Below are the code and all the weights of a small trained network. Each question names an input and a target symbol and asks about switching units off, where a switched-off unit gives its printed mean instead of its output.

import numpy as np


def w(rows, s, z=0):
    codes = np.array(rows[::2]) - 128.0
    scale = np.full(codes.shape[1], s)
    scale[-1] = z or s
    return codes * scale


def f(y):
    return y / 2 * (1 + np.tanh(0.7978845608 * (y + 0.044715 * y**3)))


def softmax(a):
    e = np.exp(a - a.max(-1, keepdims=True))
    return e / e.sum(-1, keepdims=True)


def log_softmax(a):
    a = a - a.max(-1, keepdims=True)
    return a - np.log(np.exp(a).sum(-1, keepdims=True))


def net(x, mask):
    ids = ['αβζμξπτφψω'.index(c) for c in x.split()]
    T = len(ids)
    res = E[ids] + P[:T]
    u = 0
    for l in range(2):
        r = res
        for j in range(2):
            rows = slice(2 * j, 2 * j + 2)
            q, k, v = (r @ M[l][rows].T for M in (Q, K, V))
            z = softmax(np.where(np.tri(T) > 0, q @ k.T / 2**0.5, -1e9)) @ v
            o = O[l][rows]
            res = res + np.where(mask[u + j], z, o[:, -1]) @ o[:, :-1]
        u += 2
        y = f(res @ A[l][:, :-1].T + A[l][:, -1])
        res = res + np.where(mask[u : u + 8], y, B[l][:, -1]) @ B[l][:, :-1]
        u += 8
    return log_softmax(res[-1] @ U[:, :-1].T + U[:, -1])


Q, K, V, O, A, B = {}, {}, {}, {}, {}, {}
E = w([
[48,159,167,81,109,117,154,118],'α',
[79,165,186,70,97,103,127,178],'β',
[81,83,170,111,99,131,149,116],'ζ',
[91,147,163,122,134,136,161,47],'μ',
[105,179,116,102,108,144,86,114],'ξ',
[106,145,116,109,43,144,61,176],'π',
[167,67,158,137,98,153,98,118],'τ',
[119,108,99,154,50,147,63,121],'φ',
[185,121,126,149,101,153,66,114],'ψ',
[157,112,166,169,6,88,77,175],'ω',
],0.013)
P = w([
[125,104,118,28,154,100,124,122],'0',
[80,115,166,94,179,143,98,136],'1',
[98,140,176,97,133,187,150,134],'2',
[189,137,117,102,91,72,91,97],'3',
[126,126,156,156,148,110,58,117],'4',
[133,161,163,181,106,168,147,129],'5',
[122,130,158,126,51,134,96,2],'6',
[106,112,166,127,179,125,81,122],'7',
],0.021)
Q[0] = w([
[139,176,126,177,97,246,229,190],'0.h0',
[132,94,27,173,210,8,116,166],'0.h0',
[124,81,90,97,188,2,66,121],'0.h1',
[123,129,181,85,93,141,80,67],'0.h1',
],0.05)
K[0] = w([
[124,150,175,246,130,150,67,114],'0.h0',
[37,119,182,72,163,183,132,136],'0.h0',
[49,65,109,1,154,169,184,120],'0.h1',
[179,113,71,101,105,85,157,128],'0.h1',
],0.05)
V[0] = w([
[167,3,149,156,143,147,160,57],'0.h0',
[121,200,78,137,176,157,118,17],'0.h0',
[6,48,91,155,12,105,137,52],'0.h1',
[164,106,14,135,146,218,89,148],'0.h1',
],0.026)
O[0] = w([
[28,49,103,102,30,157,165,142,51],'0.h0',
[99,144,215,37,104,44,42,176,4],'0.h0',
[145,216,2,108,179,202,137,63,219],'0.h1',
[171,183,228,14,98,252,145,166,38],'0.h1',
],0.0095,0.014)
A[0] = w([
[189,132,146,66,109,74,152,141,102],'0.n0',
[154,61,104,23,78,94,118,111,21],'0.n1',
[241,100,123,92,107,103,166,99,254],'0.n2',
[195,99,33,5,62,52,183,43,17],'0.n3',
[152,101,87,70,136,120,60,102,173],'0.n4',
[101,158,152,239,201,154,107,158,60],'0.n5',
[46,130,166,200,131,210,147,224,56],'0.n6',
[201,100,55,14,117,1,162,90,111],'0.n7',
],0.011,0.005)
B[0] = w([
[140,89,134,141,126,140,159,44,139],'0.n0',
[161,137,152,157,198,64,121,155,140],'0.n1',
[65,165,116,84,150,139,146,123,173],'0.n2',
[97,59,119,58,79,75,68,199,181],'0.n3',
[111,176,149,135,119,109,158,96,170],'0.n4',
[86,106,161,107,155,152,141,251,251],'0.n5',
[158,111,86,176,87,156,13,85,143],'0.n6',
[124,156,156,173,95,173,95,46,180],'0.n7',
],0.013,0.027)
Q[1] = w([
[195,105,47,79,132,196,133,23],'1.h0',
[148,255,139,101,6,170,175,107],'1.h0',
[68,111,177,121,96,59,7,79],'1.h1',
[83,123,48,120,249,112,182,189],'1.h1',
],0.051)
K[1] = w([
[102,40,11,153,217,151,152,145],'1.h0',
[107,226,127,220,154,144,64,231],'1.h0',
[161,244,186,112,138,116,125,6],'1.h1',
[183,111,56,127,253,163,77,238],'1.h1',
],0.048)
V[1] = w([
[166,80,133,81,178,168,116,88],'1.h0',
[144,97,111,213,155,102,102,123],'1.h0',
[163,35,126,111,119,167,87,153],'1.h1',
[99,88,131,2,166,120,130,145],'1.h1',
],0.0032)
O[1] = w([
[151,205,183,156,128,125,99,137,7],'1.h0',
[116,81,101,85,146,141,65,126,182],'1.h0',
[218,131,97,123,63,125,64,162,29],'1.h1',
[172,246,76,169,35,121,31,122,105],'1.h1',
],0.0014,0.0016)
A[1] = w([
[122,58,57,119,101,71,182,120,81],'1.n0',
[165,146,227,79,114,78,156,191,67],'1.n1',
[172,158,174,41,110,106,69,96,2],'1.n2',
[251,133,79,79,124,150,168,125,11],'1.n3',
[195,72,122,187,123,151,217,150,47],'1.n4',
[183,112,148,84,133,160,158,230,86],'1.n5',
[165,80,206,82,60,140,121,175,116],'1.n6',
[154,75,88,89,64,95,140,89,38],'1.n7',
],0.012,0.0086)
B[1] = w([
[210,137,142,150,37,119,162,157,190],'1.n0',
[181,41,40,129,212,143,113,101,168],'1.n1',
[128,50,130,124,111,128,224,186,194],'1.n2',
[152,132,127,162,174,105,112,140,145],'1.n3',
[85,130,102,38,164,151,77,131,213],'1.n4',
[115,99,185,139,52,100,180,71,250],'1.n5',
[131,180,158,100,128,111,80,173,163],'1.n6',
[69,123,136,143,249,198,90,87,180],'1.n7',
],0.016,0.021)
U = w([
[62,179,137,211,136,156,116,169,100],'α',
[42,73,157,158,68,123,79,118,5],'β',
[108,140,74,140,26,145,106,121,116],'ζ',
[81,173,101,80,51,50,58,23,195],'μ',
[143,124,106,91,113,127,85,90,126],'ξ',
[121,158,201,134,68,172,146,55,143],'π',
[102,126,120,151,65,216,73,58,95],'τ',
[157,253,111,68,106,168,115,55,234],'φ',
[119,161,208,91,69,172,45,121,151],'ψ',
[49,157,91,50,65,184,104,113,107],'ω',
],0.0036,0.014)

Each question gives the input, a string of symbols that net reads in full, and the target symbol t.
The units are the heads (2 rows each of Q, K, V and O) and the neurons (one row each of A and B). Each row of codes is followed by its name. A weight is (code - 128) times the scale printed after its matrix; where a second scale follows, it is the last column's (O, A, B and U).
mask holds one flag per unit, layer by layer, with each layer's heads first. A switched-off unit (its flag False) gives its mean, the last column of its rows in O or B, instead of its output. The means were averaged over made-up inputs and are rounded, as every weight is.
A unit's drop is (log p(t) with every unit on - log p(t) with that unit switched off) / (log p(t) with every unit on - log p(t) with every unit switched off).
The circuit of an input: a set's keep is (log p(t) with only the set's units on - log p(t) with every unit switched off) / (log p(t) with every unit on - log p(t) with every unit switched off). Starting from the 12 units with the biggest drops (on a tie, the unit counted first), units are removed one at a time, each time the one whose removal leaves the highest keep (on an exact tie, the one counted first), for as long as the keep stays at least 0.8.
circuit, biggest first: the units of the circuit, biggest drop first
most important unit: the unit with the biggest drop
top k neurons: the k neurons with the biggest drops, biggest first
which heads matter: for each layer, one digit per head in row order, 1 if its drop is at least 0.15 and else 0, layers parted by /
input ω π α π, target ζ: circuit, biggest first : [0.h0, 0.n3, 1.n0]
input α ζ μ ξ α τ, target τ: circuit, biggest first : [0.h0, 0.n5, 0.n6, 1.n7]
input α α μ ω π π ξ, target ζ: circuit, biggest first : [0.h0, 1.n0, 0.n3, 0.h1]
input β ω τ ψ ζ τ μ ψ, target β: most important unit : 0.n5
input β ζ ω μ, target α: circuit, biggest first : [0.h0, 0.h1, 0.n5]
input φ ξ ζ ω τ τ β φ, target φ: circuit, biggest first : [0.h1, 0.n3]
input α ψ μ ξ α α, target ξ: circuit, biggest first : [0.h0, 1.n1]
input π ψ ω ω ξ ξ, target ω: top 2 neurons : [1.n4, 0.n5]
input α ω ζ π ω, target α: top 2 neurons : [0.n5, 1.n5]
input α π α, target π: which heads matter : 10 / 00
input π φ τ ψ ζ τ μ, target ξ: circuit, biggest first : [0.h0, 0.h1, 1.n1]
input φ μ μ, target φ: circuit, biggest first : [0.n5, 0.h1]
input τ ξ μ, target τ: circuit, biggest first : [0.h0, 0.n6, 0.n5, 1.n7]
input φ μ ω ξ, target ω: most important unit : 0.n3
input ζ α ω α ω ω τ, target μ: circuit, biggest first : [0.h0, 0.h1]
input π β τ α τ, target π: circuit, biggest first : [1.n5, 0.n5, 0.h0, 0.h1]
input α α φ α β β ζ, target μ: circuit, biggest first : [0.h0, 0.h1]
input π ω ω φ ψ τ, target ψ: circuit, biggest first : [0.h1, 1.n6]
input α ω α π π, target α: which heads matter : 01 / 00
input ω ω ξ ψ β φ, target ψ: top 2 neurons : [1.n6, 0.n6]
input ξ ω φ, target ω: which heads matter : 10 / 00
input φ ξ ψ α μ, target φ: most important unit : 0.h1
input ξ π ψ α μ, target ξ: top 2 neurons : [1.n1, 0.n7]
input π α ζ ω, target φ: which heads matter : 11 / 00
input α ξ μ μ ω α ξ, target β: top 2 neurons : [1.n2, 0.n3]
input ψ μ ω α, target ξ: top 2 neurons : [1.n1, 0.n1]
